[[130 140 124  98]
 [130 138 132 147]
 [130 135 124 100]]: 124

[[114 112 140 113 146]
 [128 115 120 156 120]
 [143 130 124 135 138]]: 113

[[147 133 113 113]
 [128 128 118 108]
 [128 104 149 131]]: 113

[[113 138 145 108 130 110 125]
 [115 126 129 106 112 112 122]
 [118 127 127 140 115 120 130]]: 110

[[131 112 115 154]
 [123 149 109 125]
 [140 122 107 114]]: 115

[[107 103 128 129]
 [134 112 133 122]
 [131 130 132 136]]: 128

[[127 115 131 129 126 133 114]
 [119 140 110 113 115 104 144]
 [128 132 114 129 114 113 144]]: 133
---
[[145 136 150 119]
 [120 135 101 123]] result: 101

[154 142 123 107 132] result: 123

[100 113 118 139 121] result: 118

[[138 132 140 116 117 138 101]
 [126 128 122 136 133 124 140]
 [143 136 136 113 116 141 107]] result: 136

[[144 118 139 128 113 143]
 [106 133 145 118 143 113]] result: 145

[130 130 125 106 141] result: 125

[[130 124 105 148 138]
 [131 126 104 149 137]
 [129 125 105 147 138]] result: 105

[155 116 148 135 128 131] result: 148

[119 150 156 133 142 147] result: 156

[[134 138 101 139]
 [134 124 108 145]
 [137 100 141 134]] result: 141
---
Q:
[[127 120 129 134 150 132 127]
 [128 120 130 135 149 129 128]
 [127 121 135 138 145 127 130]]
A: 130

Q:
[[150 113 111 111 128 136 136]
 [123 125 122 124 116 147  99]
 [127 127 118 132 136 155 108]]
A: 108

Q:
[[128 134 132 128 121 128 128]
 [128 144 129 129 104 129 128]
 [128 134 123 128 124 128 128]]
A: 128

Q:
[[128 131 115 124]
 [119 133 115 144]
 [133 141 150 135]]
A: 135

Q:
[[134 140 133 136]
 [129 118 137  98]
 [130 146 120 134]]
A: 134

Q:
[[146 134 112 124 123  99 135]
 [154 140 119 117 123 146 120]
 [136 128 125 123 107 122 137]]
A: 137

Q:
[[128 132 110 118]
 [137 118 136 132]
 [122 105 118 142]]
A: 142

Q:
[[128 128 153 128 129 128]
 [137 128 132 129 128 128]
 [144 128 124 130 127 127]]
A: 127
---
[128 120 151 113 144 128] -> 144

[[130 144 117 139 140 105 127]
 [112 153 155 130 115 108 144]
 [129 140 129 127 115 119 101]] -> 153

[109 115 114 113 139 103 140] -> 139

[103 128 126 133 122] -> 128

[130 120 119  99] -> 120

[[110 130 128 113]
 [120 133 150 133]
 [120 107 115 151]] -> 150

[[135 125 127 155 114 133 116]
 [122 127 144 118 117 131 110]
 [130 131 140 126 123 123 109]] -> 144

[[132 135 139 123 130 101]
 [132 147 145 106 132 139]
 [121 135 137 107 143 116]] -> 145

[125 157 139 122 123 141] -> 141
---
[107 111 120 139 117 100 132] ==> 117
[137 132 110 103 126 133 140] ==> 132
[130 150 135 117 131] ==> 131
[112 145 111 119 157] ==> 119
[155 157 143 121 131 132 130] ==> 132
[100 111 139 128 134] ==> 128
---
[[112 112 107 146 122]
 [152 140 144 109 148]
 [135 129 138 122 145]] → 122

[[127 106 113 120 132]
 [128 125 108 134 105]] → 134

[151 100 145 126 149] → 126

[140 118 126 136 129 117 149] → 117

[130 134 153 122 128] → 122

[[107 118 106 146 114 126 140]
 [132 139 142 113 135 124 121]
 [117 114 110 141 123 130 137]] → 130

[105 126 133 133] → 133

[[123 127 130 151 129]
 [114 136 134 112 127]] → 112
---
Q: array([132, 150, 154, 132])
A: 154
Q: array([129, 131, 129, 127, 127, 128, 157])
A: 129
Q: array([157, 109, 137, 142])
A: 137
Q: array([157, 116, 111, 130])
A: 111
Q: array([122, 125, 111, 114, 146, 150, 140])
A: 111
Q: array([134, 120, 105, 124, 119, 126, 137])
A: 105
Q: array([108, 110, 107, 103, 123, 103, 118])
A: 107
Q: array([131, 136, 106, 115, 112, 116, 134])
A: 106
Q: array([125, 111, 104, 127])
A: 104
Q: array([100, 102, 134, 155, 121])
A: 134
